Below is a small trained network, with its code and all its weights. Each question gives an input and a class and asks what happens when units are switched off, that is, made to give their printed mean instead of their output.

import numpy as np


def w(rows, s, z=0):
    codes = np.array(rows[::2]) - 128.0
    scale = np.full(codes.shape[1], s)
    scale[-1] = z or s
    return codes * scale


def f(y):
    return y / 2 * (1 + np.tanh(0.7978845608 * (y + 0.044715 * y**3)))


def log_softmax(a):
    a = a - a.max(-1, keepdims=True)
    return a - np.log(np.exp(a).sum(-1, keepdims=True))


def net(x, mask):
    res = np.array(x, float).reshape(1, 2) / 4 @ E
    y = f(res @ A[0][:, :-1].T + A[0][:, -1])
    res = res + np.where(mask, y, B[0][:, -1]) @ B[0][:, :-1]
    return log_softmax(res[-1] @ U[:, :-1].T + U[:, -1])


A, B = {}, {}
E = w([
[200,70,112,71,77,175,3,138,10,56,62],'x0',
[93,241,154,182,2,189,94,209,128,10,205],'x1',
],0.0081)
A[0] = w([
[169,91,98,116,143,101,130,81,136,164,105,34],'neuron 1',
[116,78,105,82,118,137,89,188,83,107,59,25],'neuron 2',
[105,153,82,186,168,15,191,127,183,171,215,88],'neuron 3',
[89,209,169,161,122,155,80,124,128,103,116,54],'neuron 4',
[160,101,103,74,81,130,187,116,209,147,180,24],'neuron 5',
[203,29,85,170,93,143,76,122,10,118,108,68],'neuron 6',
[200,127,89,80,171,128,178,108,101,207,117,36],'neuron 7',
[90,97,69,123,146,49,114,11,130,118,122,222],'neuron 8',
[146,158,147,177,103,174,91,147,154,81,184,1],'neuron 9',
[91,126,183,125,152,87,200,158,157,155,158,19],'neuron 10',
[173,130,1,84,150,68,142,125,96,254,39,107],'neuron 11',
],0.0075,0.0074)
B[0] = w([
[132,197,194,252,127,139,191,166,223,81,62,156],'neuron 1',
[171,132,197,202,98,108,175,102,169,149,90,173],'neuron 2',
[156,94,142,129,100,100,131,76,79,147,148,254],'neuron 3',
[64,131,138,169,113,119,144,158,192,98,135,163],'neuron 4',
[150,157,160,190,124,131,165,103,169,115,87,128],'neuron 5',
[177,119,129,158,115,91,117,66,113,173,98,245],'neuron 6',
[87,139,175,162,182,147,181,162,171,73,85,176],'neuron 7',
[93,98,95,113,140,132,129,154,116,125,112,243],'neuron 8',
[141,167,143,150,129,139,204,167,175,66,69,168],'neuron 9',
[176,149,199,243,117,102,161,94,155,145,100,167],'neuron 10',
[103,129,124,103,129,160,124,165,140,106,106,249],'neuron 11',
],0.017,0.0076)
U = w([
[216,127,204,189,154,39,142,13,105,193,110,42],'0',
[100,156,157,164,185,182,160,213,176,89,93,39],'1',
[118,83,6,50,161,143,90,122,60,188,200,254],'2',
],0.012,0.0081)

Each question gives the input, the list of numbers given to net, and the class t.
The units are the neurons (one row each of A and B). Each row of codes is followed by its name. A weight is (code - 128) times the scale printed after its matrix; where a second scale follows, it is the last column's (A, B and U).
mask holds one flag per neuron, in row order. A switched-off neuron (its flag False) gives its mean, the last column of its row in B, instead of its output. The means were averaged over made-up inputs and are rounded, as every weight is.
A unit's drop is (log p(t) with every unit on - log p(t) with that unit switched off) / (log p(t) with every unit on - log p(t) with every unit switched off).
unit that matters most: the unit with the biggest drop
k most important neurons: the k neurons with the biggest drops, biggest first
drop of u: that unit's drop, to one decimal
input [7,7], class 0: unit that matters most -> neuron 6
input [-7,7], class 0: 2 most important neurons -> [neuron 3; neuron 11]
input [-5,5], class 0: 3 most important neurons -> [neuron 3; neuron 11; neuron 8]
input [-8,8], class 0: 3 most important neurons -> [neuron 3; neuron 10; neuron 11]
input [2,3], class 2: 2 most important neurons -> [neuron 1; neuron 7]
input [-5,-7], class 1: 2 most important neurons -> [neuron 11; neuron 7]
input [8,8], class 0: 3 most important neurons -> [neuron 6; neuron 2; neuron 11]
input [-3,-3], class 2: 2 most important neurons -> [neuron 6; neuron 2]
input [-8,7], class 0: drop of neuron 3 -> 1.5
input [3,-3], class 2: drop of neuron 10 -> 0.2
input [3,3], class 2: drop of neuron 10 -> 0.3
input [-6,-8], class 1: drop of neuron 11 -> 0.6
